Each row is followed by its class number.
[  91   23   91 -176  278  191   37 -194 -221   16   96    8  170  376
 -147  322   42   33  334  305 -117  220  -68 -173   79   74  266   16
  -24  -98  226  255  249 -149  -46 -476  281 -284 -224   79 -327]	9
[-181  -50  212 -305  179 -154 -415 -320  150 -448  230  236   52 -322
  172  146  -74 -226   -3  470   25  217  -89 -265  305 -170 -281  227
 -325  119 -119  269 -177  497 -120   55  101 -283  165   -6 -356]	0
[  28  -52 -480  249 -374  322 -181  438    6 -628  149   99 -313  -63
 -291   38  304  269 -287 -244  111 -332  285  331 -585  134 -357  420
  236 -108   10 -115 -129 -669   43  350 -237   21  116  199 -448]	3
[  76  -15   24 -119  339   80    0 -206 -132   20  162   58  226  361
 -192  293   83   62  342  266 -153  195   15 -152   28   41  311   20
   43 -105  244  307  244 -191  -38 -508  281 -252 -250  101 -325]	10
[  83  180  207 -227  188  282  125 -127 -276 -108    1 -128  119  232
  -61  431  136 -112  275  295 -206  282   82 -249  -75  181  170  193
  154  -45  114  107  223 -273   21 -396   57 -350 -108  161 -346]	1
[-106  -85  483 -426  253 -172 -597 -325  149 -357  247  335   44 -376
  120  243 -252 -200   69  669   64  251 -117 -497  347 -354 -279  197
 -482   35 -195  269 -279  860  -49  154  123 -407   56 -133  -62]	4
[  -1 -132 -387  176 -257  317 -176  403   55 -518   78  169 -283   32
 -232   91  292  213 -241 -166  167 -266  205  288 -425  193 -496  351
   79 -136  -19 -104 -215 -503   71  337 -183 -133   90  139 -540]	9
[  23  -37   59 -171   93  217    4   43 -271 -158   80   30  195  137
 -167  304  178  -14  338  343 -204  209   48 -216    6  150  121  143
  -60   28  302  234  357 -241  -73 -492  371 -235 -219  270 -325]	10
[  48 -140 -393  354 -160  199 -174  403   74 -528  115   44 -273  -46
 -237   22  420  170 -275 -277  138 -298  273  367 -445  187 -422  401
  169 -111   72 -154 -115 -536   50  334 -147  -16   56  184 -588]	0
[   6  198  244 -241  195  242  115   20 -252  -70  -25 -100  131  421
  -81  436  188  -85  188  351 -196  315   11 -333   13  200   88  107
   10  -16   78   63  222 -171   -3 -348   75 -428 -112  169 -411]	2
[  50  -72 -451  316 -344  303  -65  348   10 -573  138   62 -309  -40
 -285   63  306  199 -202 -258  210 -171  200  338 -554  223 -372  404
  194 -129  -34 -157 -161 -718   59  376 -310  -57   71  172 -457]	7
[ -59   15  111 -146   94  251  -32   30 -290 -149   18   53  224   48
 -221  343   97  -13  370  367 -220  223   81 -296    9  100   79  102
  -19   73  323  176  309 -188  -72 -504  347 -296 -216  257 -240]	2
[  46  -47   88 -207  286   98   51 -295 -181   -5  140  -37  223  270
 -191  290   -4   16  354  335 -142  191  -78 -207   21   59  263    3
   57 -186  199  377  196 -207   -4 -494  301 -277 -241   73 -302]	7
[-229  -38  198 -388  110 -103 -445 -202  174 -341  160  367   86 -179
  143  197  -46 -155  176  668   72  281 -118 -325  386  -74 -313  128
 -380  146 -212  171 -289  541  -74   91  102 -395  114  -43 -331]	8
[  35  158  290 -208  262  228   76   38 -193  -57  -87  -32  155  294
  -63  471  155  -79  357  361 -251  308   86 -294  -24  217  170  109
   72  -12   61   37  184 -153   31 -384  124 -335 -145  107 -368]	2
[ -36   36  150 -113  125  246  -33  -64 -302 -101  113  -34  272   58
 -262  340   85   -6  328  293 -132  204   72 -302   50  113  119  150
  -42   42  282  208  366 -238  -70 -500  283 -314 -293  280 -178]	9
[  72  135  198 -264  254  251   72 -134 -232  -74   89  -37  115  317
 -108  416   59  -70  242  273 -248  246   16 -240 -156  108  233   76
   75 -128  164  214  231 -225  -56 -413  100 -327 -151  157 -364]	6
[-101  -76  141 -101  143  155  -45  -71 -252 -165   83   64  204  104
 -224  311  116   37  350  371 -164  212  101 -339   75  140   55  158
  -34   80  310  142  349 -227  -47 -562  344 -303 -252  270 -194]	0
[  37  -29 -323  170 -215  262  -46  497   36 -431  119  176 -258   91
 -145  151  383   99 -208 -104   48 -116  153  368 -447  156 -442  311
   -7  -86   45  -13 -217 -427   76  245 -261 -166   94  149 -637]	4
[ -60   61  293 -291  320  216  187 -114 -288  -97   -2  -19  190  271
 -177  460   70  -50  373  507 -301  312  -62 -315   23  120  112  -21
  -29  -47  276  234  220 -143  -75 -469  271 -432 -234  176 -326]	6
[ -11  -94 -428  265 -356  233  -70  444   24 -556  116  102 -246 -110
 -274   30  394  205 -254 -206   60 -264  289  322 -640  182 -418  402
  215  -54  -25 -155 -135 -675  116  319 -227   28  132  264 -535]	2
[ -19 -141 -351  237 -311  249 -128  376   30 -519  117  115 -196 -156
 -275   89  311  249 -222  -75  175 -272  223  297 -417  166 -459  384
  137  -30  -26 -201 -183 -568  162  385 -190  -78   53  146 -496]	8
[-202  -18  238 -339   89  -58 -493 -276  124 -379  150  351  107 -337
  119  213  -71 -180  182  577   87  301  -72 -379  407 -171 -342  186
 -380  177 -199  217 -227  583 -120   50   98 -400  118  -27 -247]	5
[ -12 -219  319 -463  131 -187 -673 -210  101 -315  206  411  -99 -278
  135   37 -107 -148   35  626   96   76  -61 -419  306 -386 -297  247
 -386  -34 -295   73 -294  779  -16  359  297 -177  206   38 -194]	9
[  53  -97 -367  247 -353  291  -55  459  -41 -525   92   91 -261  -89
 -272  106  337  276 -223 -140   64 -247  263  380 -503  146 -423  411
  162    1   36 -227 -150 -651  120  429 -220  -21  119  240 -500]	10
[-247  -39  143 -392  168 -132 -357 -342   60 -355  158  398  124 -240
   81  183  -77 -147  145  635  -55  232 -145 -243  334 -181 -361  188
 -272   58 -130  254 -270  526 -173   -2   72 -424  136   48 -322]	7
[ -45  -33 -284  372 -229  137 -240  564  116 -471  108  128 -125 -242
 -175   34  235  308 -216 -141  146 -116  288  340 -144   50 -449  446
 -178  210   28   -4  -99 -309  104  275 -187 -196  100  104 -461]	7
[ -38  -14 -243  271 -264  153 -224  460   71 -511   92  179 -234  -27
 -230   61  218  304 -227 -162   78 -162  293  270 -300   72 -393  404
    9  123  -44 -121  -84 -361   58  352 -217  -87  144  118 -428]	1
[ -25  -18   13 -152   76  185  -17  -30 -280 -164   65   29  205   97
 -171  298  117   25  364  424 -167  226   32 -285   96  110  120  138
  -38  -19  279  190  322 -186 -110 -508  336 -294 -230  206 -219]	4
[ 138 -154 -272  197 -252  289 -117  362   39 -451  111  208 -203  -36
 -205  232  360  163 -204 -171  148 -118  155  366 -396   46 -447  357
   11 -133  -25  -45 -176 -435   72  394 -228 -123   13   99 -645]	4
[ -50 -166  307 -462  125 -178 -542 -228  169 -415  261  358   -3 -263
  108  116 -136 -243   58  530  -38  183 -121 -311  143 -224 -267  206
 -422   88 -208  382 -239  555 -180   78  280 -198  184   86 -378]	7
[   0  -59 -468  225 -360  283  -26  445  -35 -597  178   45 -268 -107
 -324  -23  305  161 -282 -200   66 -272  192  366 -637  169 -383  376
  161  -71   89  -64 -108 -698   25  336 -179  -24  125  303 -491]	6
[  22 -151  328 -469  109 -168 -569 -247  180 -420  240  304  -72 -272
  161  106 -129 -275  104  442  -51  206 -108 -304   97 -214 -278  207
 -405  -22 -247  407 -249  570 -135  163  214 -196  203   72 -383]	2
[ -70  -11 -242  341 -203  119 -294  547   85 -612  125  219 -231 -183
 -197   41  212  299 -252 -180   93 -210  328  328 -215   37 -453  485
  -48  176   19 -108  -84 -310   35  389 -191 -114  111   60 -378]	3
[ -97   58  224 -278  235  268  207  -93 -292  -40    2   23  222  439
 -174  531  133   67  339  540 -220  355  -34 -375   -1  198   81  -41
  -36  -30  222   92  199 -234   -3 -465  188 -482 -272  185 -349]	2
[ -60   63  254 -294  249  298  189 -127 -274  -66   15  -43  211  333
 -179  486   94   14  371  523 -215  352  -57 -334   10  183  114  -24
  -69  -31  253  202  228 -215  -27 -466  207 -503 -264  207 -362]	6
[ 102  -77 -314  175 -285  278 -137  548   52 -498   73  297 -308   51
 -207  152  427  198 -206 -182   51 -201  226  384 -478   44 -424  381
   52  -93  -68  -91 -186 -453   64  361 -253  -42  129  155 -636]	7
[-128  -53  391 -452   72 -198 -654 -253  137 -386  283  354  -42 -238
  101  146 -233 -196   13  546   80  222 -112 -550  260 -296 -312  176
 -474   32 -265  251 -214  793 -118  179   85 -338  134  -68  -51]	8
[   6   69  105 -185  330   95   25  -84 -140   67   77   35  218  428
 -153  345   90   18  332  385 -203  314  -26 -273   50  102  292  -26
  -24  -16  192  240  209 -122   12 -501  238 -375 -219  135 -313]	4
[ -32   61 -203  320 -279  170 -283  537   78 -556   88  135 -308  -48
 -199   84  225  284 -187 -147  121  -88  302  291 -200   98 -374  459
  -14  189  -47  -87 -130 -351   40  356 -304 -149  127  100 -414]	6
[ 104  -97 -321  183 -264  271 -115  459  114 -500   88  150 -191   22
 -207  214  415  145 -200 -196   76 -161  200  342 -433  134 -390  353
   50 -125   20  -22 -104 -501   51  235 -268 -130   17  110 -646]	8
[  42 -112 -408  206 -222  207 -210  447   87 -531   90   93 -234  -42
 -236   46  375  211 -283 -170   79 -313  262  316 -382  162 -461  401
  120  -98   16  -52 -181 -491   68  292 -137  -94  105  172 -589]	0
[  -3  -11 -255  350 -268  189 -245  526  106 -533  103   75 -311   32
 -180   47  264  305 -205 -213  159 -108  315  310 -269  108 -342  390
  -36  132    7  -93  -56 -388   33  354 -239  -90  125  147 -496]	8
[ -49  -13  162 -166  143  171  -35  -32 -260 -158   23   31  225   56
 -166  300   92  -12  411  358 -204  240   69 -312   69  122  110  126
  -68   83  267  239  365 -118  -75 -518  384 -286 -201  225 -246]	7
[ -41  -71 -395  243 -258  224 -187  494   40 -461   77  140 -248  140
 -261   71  369  274 -253 -198   74 -329  279  336 -424  180 -473  343
  170 -136   -4 -157 -182 -513   33  342 -192  -51   76  160 -542]	2
[-147  -82  367 -420  179 -277 -511 -251  121 -376  277  342  -11 -355
  102  116 -194 -291   11  549  -68  244 -126 -447  119 -281 -262  238
 -397   18 -203  329 -218  663 -112   32  101 -284  108   16  -94]	7
[ -30  -34   94 -179   92  213  -27 -103 -294 -122   83   15  253   94
 -183  283   92   33  410  371 -172  174   33 -239   39  171   92  151
  -10  -23  235  222  345 -220  -77 -501  365 -259 -256  223 -242]	5
[ -82  151  263 -296  295  236  232  -98 -327   17  -22  -75  183  420
 -112  460  131  -12  379  499 -301  423  -48 -369   -5  184  142  -55
  -52   23  251  213  245 -143  -16 -507  201 -519 -207  250 -350]	0
[   6 -167 -406  270 -257  157 -301  508  104 -525  121  171 -256  -18
 -236   65  356  232 -246 -222  132 -315  304  283 -362  121 -481  378
  109 -117   53  -82 -177 -427   55  321 -140  -67   51   98 -477]	6
[  66  103  234 -221  204  199   73   12 -278  -93    5  -19  103  344
 -101  421  133  -65  249  307 -284  237   30 -240 -118  136  109  118
   75 -114  172   97  275 -126  -92 -349  158 -295 -163  111 -323]	8
[ -70   13 -243  268 -231  184 -256  536  130 -448   36  233 -168  -56
 -177  119  235  261 -169  -88  160  -86  278  206 -164  128 -405  420
  -89  184  -67 -191 -127 -317  131  257 -266 -257   65   62 -402]	5
[-177  -16  184 -324  172 -157 -467 -292  147 -401  197  284   59 -317
  153  150  -91 -225   50  519   37  247 -100 -329  376 -181 -298  219
 -342   57 -177  257 -217  584 -130   57   46 -388  154  -53 -262]	4
[  17  -68 -261  211 -264  178 -214  430   82 -569  129  117 -256  -81
 -193   44  185  302 -309 -131  118 -171  189  320 -224   72 -462  451
 -130   75  -32   -6 -105 -373   28  356 -220 -194  149  120 -502]	9
[  60   15   97 -134  304   99    0 -175 -187  -26  140  -17  177  384
 -236  340   68   30  339  274 -181  191    4 -202   19   20  313  -17
  122 -132  268  301  230 -196  -79 -453  294 -240 -263   91 -293]	1
[ -55 -131  350 -414  116 -142 -709 -132  151 -318  187  439 -103 -242
  199  122  -35 -136   96  597   67   99   28 -416  239 -328 -310  237
 -338   54 -314   67 -326  784    4  309  228 -185  231  -18 -245]	0
[ -84   28  352 -336  268  242  144 -126 -220  -15    1   17  247  314
 -163  498   62   47  420  555 -257  388  -77 -379   43  174  132  -61
 -161    2  196  234  253 -132   40 -451  245 -497 -295  167 -363]	0
[ -33 -174  323 -382   91 -220 -624 -136  248 -399  175  355  -56 -327
  224   97  -74 -240  158  483  -24  241   28 -317  176 -164 -238  263
 -374  124 -248  254 -223  645  -82  136  219 -160  211  -21 -295]	1
[  47   35   70 -195  220  118  -41 -150 -165 -119  168   38  127  344
 -181  288   52   13  377  318 -197  188   -5 -153   -3   90  245   36
   45 -149  230  362  215 -164 -130 -421  248 -278 -209   89 -353]	4
[ -23   -9 -265  302 -220  200 -255  428   65 -479  141  192 -206 -158
 -215   59  229  301 -192  -72  159 -157  294  301 -250   41 -365  455
  -21  144   -6 -146 -125 -342  120  356 -236 -136   76  112 -389]	10
[  41   22  104 -154  270   83   -8 -158 -185  -36  108    7  127  410
 -136  328   47   76  382  348 -178  255   -6 -214   38   63  285   -3
   79  -96  197  299  181 -123  -50 -438  263 -243 -182   53 -316]	7
[  11  -95 -375  166 -218  189 -199  494   39 -493   40  148 -268  129
 -212   91  342  253 -210  -62   54 -235  246  231 -315  140 -478  335
   98  -72   76 -179 -204 -386   85  348 -142 -181  111  143 -459]	3
[ -35 -129 -460  232 -249  213 -218  493   99 -511  103  232 -210   18
 -259   52  335  197 -255 -168   98 -314  281  309 -468  223 -525  355
  115  -76   22 -147 -245 -527   37  269 -121  -62   95  181 -569]	2
[-111  -60  410 -430  113 -236 -603 -160  146 -258  272  370   57 -272
   81  136 -211 -251   18  626   76  269 -170 -507  289 -314 -320  221
 -516   47 -306  265 -281  794  -30  149  117 -388   77  -50  -77]	5
[-223  -54   89 -319  142 -168 -461 -218  140 -393  197  384  118 -342
  157  142  -23 -149   54  602    2  187  -52 -281  365 -186 -329  231
 -301  142 -141  161 -260  532  -81   27  114 -306  158  -16 -273]	5
[ -62  -63   50 -129   98  127    6  -75 -265 -242   44   45  175   32
 -222  229   96  -20  363  291 -202  165   77 -286  -23   89  114  134
   35   20  277  220  386 -203 -156 -531  396 -219 -180  258 -229]	1
[  37 -172 -387  263 -367  265 -104  417   -3 -575  104   43 -373  -38
 -265   21  360  179 -263 -252  156 -230  234  264 -604  147 -410  370
  194  -95    8 -174  -93 -645   87  393 -182   -4  125  261 -483]	8
[  31 -112   89 -157   57  122  -33  -79 -245 -171   41   20  236   77
 -162  268  160   33  385  387 -181  194   62 -244  108  113   82  225
  -29  -23  253  179  414 -166  -81 -486  387 -247 -234  186 -262]	1
[  37  -69 -310  188 -274  264 -187  471   67 -429   16  164 -179   38
 -190  172  386  242 -143  -66  113 -154  219  266 -297  221 -486  326
    4   -1  -31 -185 -156 -409   97  343 -179 -147   38  105 -580]	8
[  22 -238  277 -477   77 -172 -604 -202  179 -448  216  303 -144 -207
  190   35  -28 -241   74  464   -9  109  -32 -256   84 -209 -233  250
 -283  -47 -218  314 -206  611 -125  219  286  -82  219   44 -365]	8
[ -22 -166  338 -407  221 -172 -621 -241  125 -312  245  311  -81 -308
  256   25  -46 -147   22  588   88   42   27 -341  320 -343 -264  267
 -381   41 -195   17 -254  728   99  344  260 -154  237   11 -218]	3
[ -57 -127  227 -360  220 -115 -507 -481  135 -340  149  315   54 -237
  117  187  -57 -205   95  490  131  234 -122 -391  363 -255 -270  200
 -286  -26 -239  200 -199  634 -155  103  150 -330  108  -63 -263]	9
[  75  -17   45 -223  320  111  -32 -230 -129  -32  134   15  209  385
 -211  314   16   59  311  343 -145  169   -5 -228   65   52  316   30
   71 -155  237  315  214 -165  -45 -492  283 -334 -247   74 -299]	10
[-222   -3  200 -285  146  -81 -514 -184  152 -423  211  321    8 -295
  138  172  -16 -184  140  556   13  254  -34 -267  300 -151 -255  194
 -315  154 -111  208 -235  536 -152  104   66 -327  128   11 -258]	4
[-162  -25  161 -282  147 -115 -403 -307  104 -437  163  358   12 -280
  122  188  -58 -167  102  476  -11  306  -51 -328  256 -196 -279  172
 -289  155 -156  218 -228  474 -122   -5   58 -268  210   57 -282]	2
[ -13   89   63 -167  292   72  115 -163 -196   75  111   -3  229  361
 -139  266   89   -9  327  386 -213  227  -26 -186    6  139  230   29
   25  -35  223  233  207 -186   25 -558  223 -305 -194  130 -315]	9
[ -26   -9 -228  306 -286  198 -183  532   78 -595   42  120 -253  -78
 -189   83  272  257 -270 -216  117 -168  265  275 -231   58 -430  446
  -52  107  -17 -135  -21 -365   46  336 -244 -133  141   56 -428]	2
[ -53  -29  416 -372  287 -278 -671 -275  205 -298  281  353  -39 -230
  152  144 -210 -220   28  505   59  286  -39 -540  298 -410 -209  140
 -503   89 -174  239 -272  899  -38  150   96 -361  153  -45  -68]	2
[  -4   68  250 -254  257  259  199  -69 -297  -54   17  -64  196  295
 -147  452  111  -14  331  425 -281  344  -51 -248  -35  137  158   16
  -68  -23  275  223  302 -194  -42 -427  220 -445 -237  215 -373]	4
[-104 -200  387 -420  159 -194 -680 -113  160 -350  163  409 -108 -321
  193   97 -116 -101   87  647    8   76   41 -382  319 -333 -321  239
 -370   97 -255  135 -337  774   47  267  274 -191  248  -27 -195]	4
[-123 -182  406 -485   97 -219 -579 -145  212 -408  228  393  -93 -152
  145  137 -166 -271  118  568  -16  256 -125 -413  142 -209 -325  127
 -443   -5 -263  402 -320  736 -162  142  214 -247  197  -46 -292]	7
[ -27   46  250 -337  289  237  177 -200 -299   -4   23  -76  197  321
 -135  445   92    4  278  470 -262  343  -56 -390   -1  112  131  -17
  -70  -71  244  233  277 -185   16 -493  208 -496 -226  241 -342]	6
[ -84 -132  311 -522   91 -170 -647 -119  105 -346  223  307  -66 -208
  181   66  -85 -147   74  615  -23   61  -14 -417  238 -247 -293  214
 -350   28 -241  182 -271  687  -26  271  291 -233  239   71 -225]	1
